Here is a tiny trained network, its code and every weight. The questions are about switching its units off for an input and a target symbol, where a switched-off unit gives its printed mean instead of its output.

import numpy as np


def w(rows, s, z=0):
    codes = np.array(rows[::2]) - 128.0
    scale = np.full(codes.shape[1], s)
    scale[-1] = z or s
    return codes * scale


def norm(h):
    return h / np.sqrt((h * h).mean(-1, keepdims=True) + 1e-5)


def f(y):
    return np.maximum(y, 0)


def softmax(a):
    e = np.exp(a - a.max(-1, keepdims=True))
    return e / e.sum(-1, keepdims=True)


def log_softmax(a):
    a = a - a.max(-1, keepdims=True)
    return a - np.log(np.exp(a).sum(-1, keepdims=True))


def net(x, mask):
    ids = ['ΔΠΩβζηθμσφ'.index(c) for c in x.split()]
    T = len(ids)
    res = E[ids] + P[:T]
    r = norm(res)
    for j in range(2):
        rows = slice(3 * j, 3 * j + 3)
        q, k, v = (r @ M[0][rows].T for M in (Q, K, V))
        z = softmax(np.where(np.tri(T) > 0, q @ k.T / 3**0.5, -1e9)) @ v
        o = O[0][rows]
        res = res + np.where(mask[j], z, o[:, -1]) @ o[:, :-1]
    y = f(norm(res) @ A[0][:, :-1].T + A[0][:, -1])
    res = res + np.where(mask[2:14], y, B[0][:, -1]) @ B[0][:, :-1]
    return log_softmax(norm(res)[-1] @ U[:, :-1].T + U[:, -1])


Q, K, V, O, A, B = {}, {}, {}, {}, {}, {}
E = w([
[140,91,113],'Δ',
[127,153,25],'Π',
[141,83,105],'Ω',
[169,157,8],'β',
[138,80,99],'ζ',
[150,141,21],'η',
[71,97,95],'θ',
[73,213,132],'μ',
[209,19,191],'σ',
[136,169,230],'φ',
],0.015)
P = w([
[254,191,43],'0',
[214,157,59],'1',
[199,152,82],'2',
[165,136,74],'3',
[144,125,76],'4',
[126,112,86],'5',
[101,102,88],'6',
[86,90,84],'7',
[80,81,80],'8',
],0.0093)
Q[0] = w([
[147,108,68],'H1',
[107,171,134],'H1',
[136,150,166],'H1',
[141,76,106],'H2',
[111,2,182],'H2',
[156,5,109],'H2',
],0.02)
K[0] = w([
[79,98,171],'H1',
[160,108,110],'H1',
[164,147,109],'H1',
[117,80,114],'H2',
[83,26,235],'H2',
[101,2,133],'H2',
],0.02)
V[0] = w([
[141,90,2],'H1',
[228,123,192],'H1',
[64,204,156],'H1',
[63,41,118],'H2',
[50,159,79],'H2',
[112,54,140],'H2',
],0.0097)
O[0] = w([
[254,147,76,254],'H1',
[66,36,113,133],'H1',
[70,183,146,52],'H1',
[249,129,110,117],'H2',
[130,219,130,122],'H2',
[217,104,113,122],'H2',
],0.0094,0.008)
A[0] = w([
[105,116,143,69],'N1',
[129,84,111,38],'N2',
[145,145,99,19],'N3',
[99,158,181,242],'N4',
[85,77,226,2],'N5',
[133,90,128,71],'N6',
[146,111,220,244],'N7',
[199,81,250,112],'N8',
[164,157,95,120],'N9',
[194,181,196,113],'N10',
[129,115,136,146],'N11',
[181,65,154,202],'N12',
],0.013,0.0031)
B[0] = w([
[142,114,152,130],'N1',
[133,133,169,156],'N2',
[103,118,117,160],'N3',
[95,85,81,148],'N4',
[136,160,238,134],'N5',
[144,120,160,151],'N6',
[80,58,125,154],'N7',
[72,96,5,187],'N8',
[81,116,165,233],'N9',
[92,146,214,165],'N10',
[137,124,134,139],'N11',
[123,170,198,253],'N12',
],0.024,0.0064)
U = w([
[164,99,161,142],'Δ',
[141,130,82,53],'Π',
[180,98,144,70],'Ω',
[161,118,78,56],'β',
[186,99,137,57],'ζ',
[184,113,67,253],'η',
[172,226,158,56],'θ',
[58,211,159,98],'μ',
[137,7,107,190],'σ',
[19,71,193,67],'φ',
],0.014,0.0047)

Each question gives the input, a string of symbols that net reads in full, and the target symbol t.
The units are the heads (3 rows each of Q, K, V and O) and the neurons (one row each of A and B). Each row of codes is followed by its name. A weight is (code - 128) times the scale printed after its matrix; where a second scale follows, it is the last column's (O, A, B and U).
mask holds one flag per unit, heads first, then neurons. A switched-off unit (its flag False) gives its mean, the last column of its rows in O or B, instead of its output. The means were averaged over made-up inputs and are rounded, as every weight is.
A unit's drop is (log p(t) with every unit on - log p(t) with that unit switched off) / (log p(t) with every unit on - log p(t) with every unit switched off).
The circuit of an input: a set's keep is (log p(t) with only the set's units on - log p(t) with every unit switched off) / (log p(t) with every unit on - log p(t) with every unit switched off). Starting from the 12 units with the biggest drops (on a tie, the unit counted first), units are removed one at a time, each time the one whose removal leaves the highest keep (on an exact tie, the one counted first), for as long as the keep stays at least 0.8.
circuit, biggest first: the units of the circuit, biggest drop first
unit that matters most: the unit with the biggest drop
top k neurons: the k neurons with the biggest drops, biggest first
heads that matter: for each layer, one digit per head in row order, 1 if its drop is at least 0.15 and else 0, layers parted by /
drop of u: that unit's drop, to one decimal
input Π φ θ φ θ β, target μ: top 2 neurons -> (N8; N9)
input μ β Π η μ Π, target μ: heads that matter -> 10
input η Π σ φ σ, target φ: heads that matter -> 10
input Δ Ω φ Ω, target φ: unit that matters most -> H1
input η σ θ Π β θ ζ, target θ: heads that matter -> 10
input Δ η σ η, target σ: top 2 neurons -> (N8; N2)
input Ω η φ, target φ: circuit, biggest first -> (N10; N8)
input φ η η η θ μ μ θ, target μ: top 2 neurons -> (N10; N9)
input η σ Ω θ φ Δ μ η Δ, target μ: heads that matter -> 11
input φ η μ θ μ θ ζ Δ, target θ: heads that matter -> 10
input φ η η θ, target θ: heads that matter -> 00
input β Π σ β, target σ: heads that matter -> 10
input θ θ σ σ η φ η, target φ: heads that matter -> 10
input σ σ σ μ η φ Π η, target φ: circuit, biggest first -> (H1)
input β μ η, target μ: top 2 neurons -> (N8; N9)
input Π Δ η σ θ η Π μ θ, target θ: heads that matter -> 11
input Π η φ φ, target φ: top 2 neurons -> (N10; N7)
input ζ σ Π, target σ: drop of H1 -> 0.8
input σ Ω θ η η θ η, target θ: drop of H1 -> 0.8
input Π η η μ η, target μ: drop of H1 -> 0.7
input σ η Δ μ η Δ θ β, target θ: drop of H1 -> 0.9
input μ μ Π, target μ: circuit, biggest first -> (H2)
